Here is a tiny trained network, its code and every weight. The questions are about switching its units off for an input and a class, where a switched-off unit gives its printed mean instead of its output.

import numpy as np


def w(rows, s, z=0):
    codes = np.array(rows[::2]) - 128.0
    scale = np.full(codes.shape[1], s)
    scale[-1] = z or s
    return codes * scale


def f(y):
    return y / 2 * (1 + np.tanh(0.7978845608 * (y + 0.044715 * y**3)))


def log_softmax(a):
    a = a - a.max(-1, keepdims=True)
    return a - np.log(np.exp(a).sum(-1, keepdims=True))


def net(x, mask):
    res = np.array(x, float).reshape(1, 4) / 4 @ E
    y = f(res @ A[0][:, :-1].T + A[0][:, -1])
    res = res + np.where(mask, y, B[0][:, -1]) @ B[0][:, :-1]
    return log_softmax(res[-1] @ U[:, :-1].T + U[:, -1])


A, B = {}, {}
E = w([
[66,192,9,132,154,73,126,116,61],'x0',
[103,145,179,57,79,65,187,115,96],'x1',
[91,203,137,71,143,184,129,204,119],'x2',
[176,64,139,97,159,173,126,116,31],'x3',
],0.011)
A[0] = w([
[131,116,164,87,113,31,167,106,126,87],'neuron 0',
[140,141,73,131,156,88,137,112,103,69],'neuron 1',
[145,148,78,130,118,99,140,154,130,53],'neuron 2',
[106,174,144,114,130,176,127,157,130,78],'neuron 3',
[109,141,81,131,114,113,149,113,104,71],'neuron 4',
[114,120,78,139,115,109,143,143,104,73],'neuron 5',
[121,149,163,94,111,57,164,95,88,90],'neuron 6',
[124,160,118,133,139,87,139,152,212,74],'neuron 7',
[111,148,120,189,107,99,166,132,177,80],'neuron 8',
[105,158,21,125,151,86,141,110,75,188],'neuron 9',
[156,107,124,129,118,135,123,108,130,20],'neuron 10',
[108,169,139,130,106,61,142,130,183,202],'neuron 11',
[164,105,116,122,165,147,153,126,70,48],'neuron 12',
[147,31,113,194,129,21,140,50,141,81],'neuron 13',
[125,103,205,146,131,117,112,109,155,95],'neuron 14',
[113,95,82,166,163,176,121,146,159,41],'neuron 15',
[119,62,130,109,131,153,127,139,12,111],'neuron 16',
[150,116,183,129,125,161,146,131,140,78],'neuron 17',
[142,158,101,117,127,139,126,93,119,26],'neuron 18',
[99,127,88,147,142,108,173,148,111,67],'neuron 19',
[132,133,54,229,146,214,106,114,169,122],'neuron 20',
[106,133,167,80,109,69,151,137,123,70],'neuron 21',
[101,142,123,131,111,93,136,125,176,104],'neuron 22',
[112,96,185,123,145,156,145,132,209,83],'neuron 23',
[107,112,109,86,137,151,116,110,134,3],'neuron 24',
[143,101,127,161,100,101,113,97,124,114],'neuron 25',
[116,157,126,86,142,153,122,171,133,107],'neuron 26',
[126,115,123,128,118,179,135,103,65,41],'neuron 27',
[87,111,100,116,157,103,82,126,115,55],'neuron 28',
[157,78,171,121,108,159,148,155,174,157],'neuron 29',
[110,164,98,133,130,104,95,124,99,82],'neuron 30',
[167,116,63,175,140,163,133,146,158,48],'neuron 31',
[132,85,108,133,118,128,143,129,96,194],'neuron 32',
[78,170,128,147,122,131,103,144,189,118],'neuron 33',
[113,143,99,144,132,123,140,129,103,53],'neuron 34',
[109,172,118,88,143,198,148,196,130,100],'neuron 35',
[115,178,148,97,119,133,141,142,104,99],'neuron 36',
[134,118,112,139,125,70,116,110,185,64],'neuron 37',
[144,170,127,86,122,160,112,162,133,105],'neuron 38',
[143,165,106,132,118,117,134,155,169,26],'neuron 39',
],0.011,0.0054)
B[0] = w([
[69,126,138,76,119,170,26,226,87,179],'neuron 0',
[139,168,117,160,37,143,90,97,163,170],'neuron 1',
[160,138,109,147,79,147,73,102,123,143],'neuron 2',
[85,159,52,195,127,178,144,112,106,161],'neuron 3',
[151,148,135,170,64,147,71,106,138,160],'neuron 4',
[144,162,119,162,62,143,83,103,126,153],'neuron 5',
[97,122,157,67,132,173,32,207,102,180],'neuron 6',
[218,112,89,98,145,139,91,41,99,171],'neuron 7',
[185,118,104,87,145,168,128,43,107,167],'neuron 8',
[162,114,213,205,76,6,190,147,214,253],'neuron 9',
[122,189,71,124,86,180,63,81,106,128],'neuron 10',
[167,66,162,77,214,80,175,107,128,201],'neuron 11',
[187,145,76,79,130,180,63,27,99,156],'neuron 12',
[15,202,35,216,173,219,254,149,112,225],'neuron 13',
[160,147,129,183,58,120,105,103,153,171],'neuron 14',
[92,146,126,54,91,183,16,159,80,164],'neuron 15',
[219,81,106,48,206,118,116,25,122,197],'neuron 16',
[157,155,111,174,64,83,76,106,148,168],'neuron 17',
[137,157,100,130,62,184,67,92,115,126],'neuron 18',
[152,142,113,152,45,151,70,108,131,153],'neuron 19',
[81,90,197,47,156,107,71,248,96,227],'neuron 20',
[102,117,129,90,120,183,9,194,90,166],'neuron 21',
[165,113,117,76,140,148,131,75,119,159],'neuron 22',
[175,150,139,192,23,72,79,103,144,189],'neuron 23',
[140,163,63,124,88,192,66,94,105,119],'neuron 24',
[92,150,88,165,136,145,174,125,114,157],'neuron 25',
[82,143,79,167,139,169,178,125,121,164],'neuron 26',
[168,141,82,92,123,189,71,51,103,146],'neuron 27',
[136,174,120,157,71,162,50,98,125,147],'neuron 28',
[141,154,168,162,66,36,138,126,190,207],'neuron 29',
[155,148,129,165,55,140,81,101,148,165],'neuron 30',
[82,139,126,54,80,190,44,176,81,166],'neuron 31',
[140,101,134,113,170,113,176,117,152,162],'neuron 32',
[179,98,119,89,181,148,151,61,109,181],'neuron 33',
[148,163,107,140,53,161,69,92,124,143],'neuron 34',
[34,168,75,187,149,186,220,126,113,193],'neuron 35',
[82,140,104,155,136,162,117,169,125,159],'neuron 36',
[141,142,61,131,154,188,109,64,97,156],'neuron 37',
[91,137,76,183,130,159,170,123,119,161],'neuron 38',
[150,150,64,104,113,195,70,70,97,138],'neuron 39',
],0.015,0.013)
U = w([
[165,162,177,179,12,66,119,91,181,102],'0',
[64,174,72,175,121,169,203,111,114,109],'1',
[94,122,187,54,88,142,60,193,88,101],'2',
[214,100,116,68,145,126,140,8,112,113],'3',
[122,67,240,122,173,9,255,161,176,253],'4',
],0.0095,0.0062)

Each question gives the input, the list of numbers given to net, and the class t.
The units are the neurons (one row each of A and B). Each row of codes is followed by its name. A weight is (code - 128) times the scale printed after its matrix; where a second scale follows, it is the last column's (A, B and U).
mask holds one flag per neuron, in row order. A switched-off neuron (its flag False) gives its mean, the last column of its row in B, instead of its output. The means were averaged over made-up inputs and are rounded, as every weight is.
A unit's drop is (log p(t) with every unit on - log p(t) with that unit switched off) / (log p(t) with every unit on - log p(t) with every unit switched off).
The circuit of an input: a set's keep is (log p(t) with only the set's units on - log p(t) with every unit switched off) / (log p(t) with every unit on - log p(t) with every unit switched off). Starting from the 12 units with the biggest drops (on a tie, the unit counted first), units are removed one at a time, each time the one whose removal leaves the highest keep (on an exact tie, the one counted first), for as long as the keep stays at least 0.8.
circuit, biggest first: the units of the circuit, biggest drop first
most important unit: the unit with the biggest drop
k most important neurons: the k neurons with the biggest drops, biggest first
drop of u: that unit's drop, to one decimal
input [-6,1,7,-4], class 1: most important unit	neuron 35
input [-7,5,1,8], class 3: 2 most important neurons	(neuron 16; neuron 9)
input [-5,4,-4,-6], class 3: circuit, biggest first	(neuron 9; neuron 11)
input [-6,-1,-7,5], class 1: 3 most important neurons	(neuron 13; neuron 9; neuron 25)
input [2,7,-7,-3], class 1: 2 most important neurons	(neuron 13; neuron 20)
input [7,-3,-6,7], class 0: 2 most important neurons	(neuron 9; neuron 1)
input [7,-7,4,-6], class 0: 4 most important neurons	(neuron 9; neuron 30; neuron 0; neuron 6)
input [6,6,1,6], class 0: 3 most important neurons	(neuron 9; neuron 20; neuron 1)
input [8,4,7,2], class 0: 2 most important neurons	(neuron 9; neuron 13)
input [2,5,6,2], class 1: 2 most important neurons	(neuron 35; neuron 20)
input [-2,0,-2,4], class 3: 2 most important neurons	(neuron 9; neuron 20)
input [7,-3,6,-2], class 0: 2 most important neurons	(neuron 9; neuron 13)
input [-3,-1,0,5], class 3: drop of neuron 9	0.3
input [-4,-8,-2,-6], class 2: drop of neuron 20	0.8
input [5,-4,0,4], class 0: circuit, biggest first	(neuron 9)
input [-4,-6,0,-2], class 2: drop of neuron 20	0.2
input [1,-3,-8,4], class 1: drop of neuron 13	1.1
